Here is a tiny trained network, its code and every weight. The questions are about switching its units off for an input and a target symbol, where a switched-off unit gives its printed mean instead of its output.

import numpy as np


def w(rows, s, z=0):
    codes = np.array(rows[::2]) - 128.0
    scale = np.full(codes.shape[1], s)
    scale[-1] = z or s
    return codes * scale


def norm(h):
    return h / np.sqrt((h * h).mean(-1, keepdims=True) + 1e-5)


def f(y):
    return y / 2 * (1 + np.tanh(0.7978845608 * (y + 0.044715 * y**3)))


def softmax(a):
    e = np.exp(a - a.max(-1, keepdims=True))
    return e / e.sum(-1, keepdims=True)


def log_softmax(a):
    a = a - a.max(-1, keepdims=True)
    return a - np.log(np.exp(a).sum(-1, keepdims=True))


def net(x, mask):
    ids = ['ΔΘΠΨΩεζημξστ'.index(c) for c in x.split()]
    T = len(ids)
    res = E[ids] + P[:T]
    u = 0
    for l in range(3):
        r = norm(res)
        for j in range(2):
            rows = slice(2 * j, 2 * j + 2)
            q, k, v = (r @ M[l][rows].T for M in (Q, K, V))
            z = softmax(np.where(np.tri(T) > 0, q @ k.T / 2**0.5, -1e9)) @ v
            o = O[l][rows]
            res = res + np.where(mask[u + j], z, o[:, -1]) @ o[:, :-1]
        u += 2
        y = f(norm(res) @ A[l][:, :-1].T + A[l][:, -1])
        res = res + np.where(mask[u : u + 4], y, B[l][:, -1]) @ B[l][:, :-1]
        u += 4
    return log_softmax(norm(res)[-1] @ U[:, :-1].T + U[:, -1])


Q, K, V, O, A, B = {}, {}, {}, {}, {}, {}
E = w([
[154,96,43,103],'Δ',
[145,174,102,195],'Θ',
[115,138,180,200],'Π',
[184,86,177,83],'Ψ',
[150,81,88,195],'Ω',
[96,108,49,3],'ε',
[155,149,117,138],'ζ',
[83,110,206,139],'η',
[143,145,143,164],'μ',
[143,135,131,75],'ξ',
[97,168,4,126],'σ',
[78,209,141,108],'τ',
],0.023)
P = w([
[170,196,83,5],'0',
[133,118,167,121],'1',
[168,164,92,52],'2',
[112,98,156,144],'3',
[168,135,75,82],'4',
[100,97,149,150],'5',
[169,130,79,93],'6',
[94,84,138,157],'7',
[164,127,74,100],'8',
],0.011)
Q[0] = w([
[184,125,110,92],'0.h1',
[77,146,244,153],'0.h1',
[216,223,36,106],'0.h2',
[80,102,254,87],'0.h2',
],0.0093)
K[0] = w([
[63,3,192,126],'0.h1',
[129,106,165,42],'0.h1',
[40,230,59,2],'0.h2',
[252,100,231,49],'0.h2',
],0.0057)
V[0] = w([
[132,136,113,84],'0.h1',
[116,175,96,121],'0.h1',
[102,180,64,94],'0.h2',
[2,173,199,107],'0.h2',
],0.0088)
O[0] = w([
[3,139,143,147,194],'0.h1',
[156,115,169,218,175],'0.h1',
[139,81,62,124,254],'0.h2',
[72,127,94,133,71],'0.h2',
],0.011,0.0032)
A[0] = w([
[98,93,159,48,20],'0.n1',
[117,130,57,14,46],'0.n2',
[31,128,156,254,2],'0.n3',
[215,56,74,247,2],'0.n4',
],0.0085,0.0028)
B[0] = w([
[254,72,152,152,135],'0.n1',
[132,121,153,183,253],'0.n2',
[156,166,168,118,207],'0.n3',
[143,117,65,139,226],'0.n4',
],0.017,0.0043)
Q[1] = w([
[83,101,164,144],'1.h1',
[147,173,129,150],'1.h1',
[70,219,181,8],'1.h2',
[143,88,144,232],'1.h2',
],0.013)
K[1] = w([
[6,166,78,152],'1.h1',
[150,98,197,136],'1.h1',
[94,210,126,90],'1.h2',
[134,30,79,107],'1.h2',
],0.012)
V[1] = w([
[203,4,238,4],'1.h1',
[124,2,244,148],'1.h1',
[43,166,108,249],'1.h2',
[130,112,187,217],'1.h2',
],0.0056)
O[1] = w([
[88,71,63,205,136],'1.h1',
[254,126,88,92,2],'1.h1',
[87,148,40,138,32],'1.h2',
[157,65,173,237,20],'1.h2',
],0.0096,0.0014)
A[1] = w([
[122,20,119,80,163],'1.n1',
[97,107,2,136,2],'1.n2',
[65,113,150,114,144],'1.n3',
[74,146,163,39,74],'1.n4',
],0.0097,0.0028)
B[1] = w([
[114,50,161,129,199],'1.n1',
[136,85,94,26,253],'1.n2',
[154,80,254,217,138],'1.n3',
[67,24,94,177,145],'1.n4',
],0.009,0.0064)
Q[2] = w([
[136,124,124,222],'2.h1',
[88,77,115,240],'2.h1',
[77,159,22,142],'2.h2',
[49,148,254,246],'2.h2',
],0.0093)
K[2] = w([
[165,183,87,115],'2.h1',
[136,103,124,101],'2.h1',
[73,151,73,95],'2.h2',
[166,230,226,255],'2.h2',
],0.0097)
V[2] = w([
[109,109,128,106],'2.h1',
[147,87,168,105],'2.h1',
[134,174,126,118],'2.h2',
[104,100,249,187],'2.h2',
],0.013)
O[2] = w([
[182,18,131,127,172],'2.h1',
[91,163,241,64,178],'2.h1',
[255,226,31,60,79],'2.h2',
[163,109,113,77,2],'2.h2',
],0.0072,0.0039)
A[2] = w([
[93,119,144,3,183],'2.n1',
[128,83,212,167,117],'2.n2',
[184,160,120,51,122],'2.n3',
[95,209,49,49,1],'2.n4',
],0.011,0.0065)
B[2] = w([
[133,216,219,136,253],'2.n1',
[111,189,10,209,206],'2.n2',
[254,102,43,98,138],'2.n3',
[72,12,63,171,150],'2.n4',
],0.0088,0.0051)
U = w([
[103,49,145,91,192],'Δ',
[159,164,71,193,41],'Θ',
[171,145,121,144,173],'Π',
[182,101,160,6,57],'Ψ',
[159,69,113,232,114],'Ω',
[107,27,189,161,1],'ε',
[121,132,73,125,183],'ζ',
[115,102,155,155,173],'η',
[221,166,87,82,204],'μ',
[215,52,153,171,87],'ξ',
[55,135,81,131,166],'σ',
[85,154,120,85,111],'τ',
],0.016,0.0058)

Each question gives the input, a string of symbols that net reads in full, and the target symbol t.
The units are the heads (2 rows each of Q, K, V and O) and the neurons (one row each of A and B). Each row of codes is followed by its name. A weight is (code - 128) times the scale printed after its matrix; where a second scale follows, it is the last column's (O, A, B and U).
mask holds one flag per unit, layer by layer, with each layer's heads first. A switched-off unit (its flag False) gives its mean, the last column of its rows in O or B, instead of its output. The means were averaged over made-up inputs and are rounded, as every weight is.
A unit's drop is (log p(t) with every unit on - log p(t) with that unit switched off) / (log p(t) with every unit on - log p(t) with every unit switched off).
The circuit of an input: a set's keep is (log p(t) with only the set's units on - log p(t) with every unit switched off) / (log p(t) with every unit on - log p(t) with every unit switched off). Starting from the 12 units with the biggest drops (on a tie, the unit counted first), units are removed one at a time, each time the one whose removal leaves the highest keep (on an exact tie, the one counted first), for as long as the keep stays at least 0.8.
units of the circuit, in order: the units of the circuit, biggest drop first
unit that matters most: the unit with the biggest drop
top k neurons: the k neurons with the biggest drops, biggest first
top k neurons in layer l: the k neurons of layer l with the biggest drops, biggest first
which heads matter: for each layer, one digit per head in row order, 1 if its drop is at least 0.15 and else 0, layers parted by /
drop when u is switched off: that unit's drop, to one decimal
input η Δ Π Δ τ Δ ζ, target σ: unit that matters most -> 0.h2
input Π η ζ Δ, target Δ: top 2 neurons -> 1.n2, 2.n2
input ε η η Π Δ Δ Δ Θ, target Θ: units of the circuit, in order -> 0.n4, 0.n3, 0.n2
input Ω η ε, target Δ: top 2 neurons -> 1.n1, 0.n2
input Δ Δ Δ Δ Π Ψ, target Ψ: units of the circuit, in order -> 2.h2, 0.h2
input Π Π Θ, target μ: which heads matter -> 11 / 10 / 00
input Δ Δ ξ, target Ω: which heads matter -> 00 / 10 / 00
input Δ ζ Δ, target Ψ: units of the circuit, in order -> 2.n2, 1.h1, 2.n1
input η η Δ, target Ψ: top 2 neurons in layer 0 -> 0.n4, 0.n2
input Π τ Δ, target σ: which heads matter -> 01 / 00 / 01
input Π Δ Δ Δ Δ Ψ, target Ψ: which heads matter -> 01 / 00 / 01
input Ψ η η, target ξ: which heads matter -> 00 / 11 / 01
input Ω Δ ζ Δ Π η η, target μ: which heads matter -> 00 / 10 / 01
input μ η η Δ, target Δ: which heads matter -> 01 / 00 / 01
input Δ μ Ψ, target ξ: unit that matters most -> 1.h1
input Ω Π Δ Δ Π μ Θ, target μ: top 2 neurons in layer 2 -> 2.n2, 2.n3
input Δ η Π, target μ: drop when 1.h1 is switched off -> 0.1
input σ Π ξ ξ, target ξ: drop when 0.n1 is switched off -> 1.0
input Δ Δ τ Δ Δ ε Δ τ Π, target μ: drop when 2.h2 is switched off -> 0.4
input ζ τ σ Δ ξ η Ψ σ ξ, target Ω: unit that matters most -> 0.n2
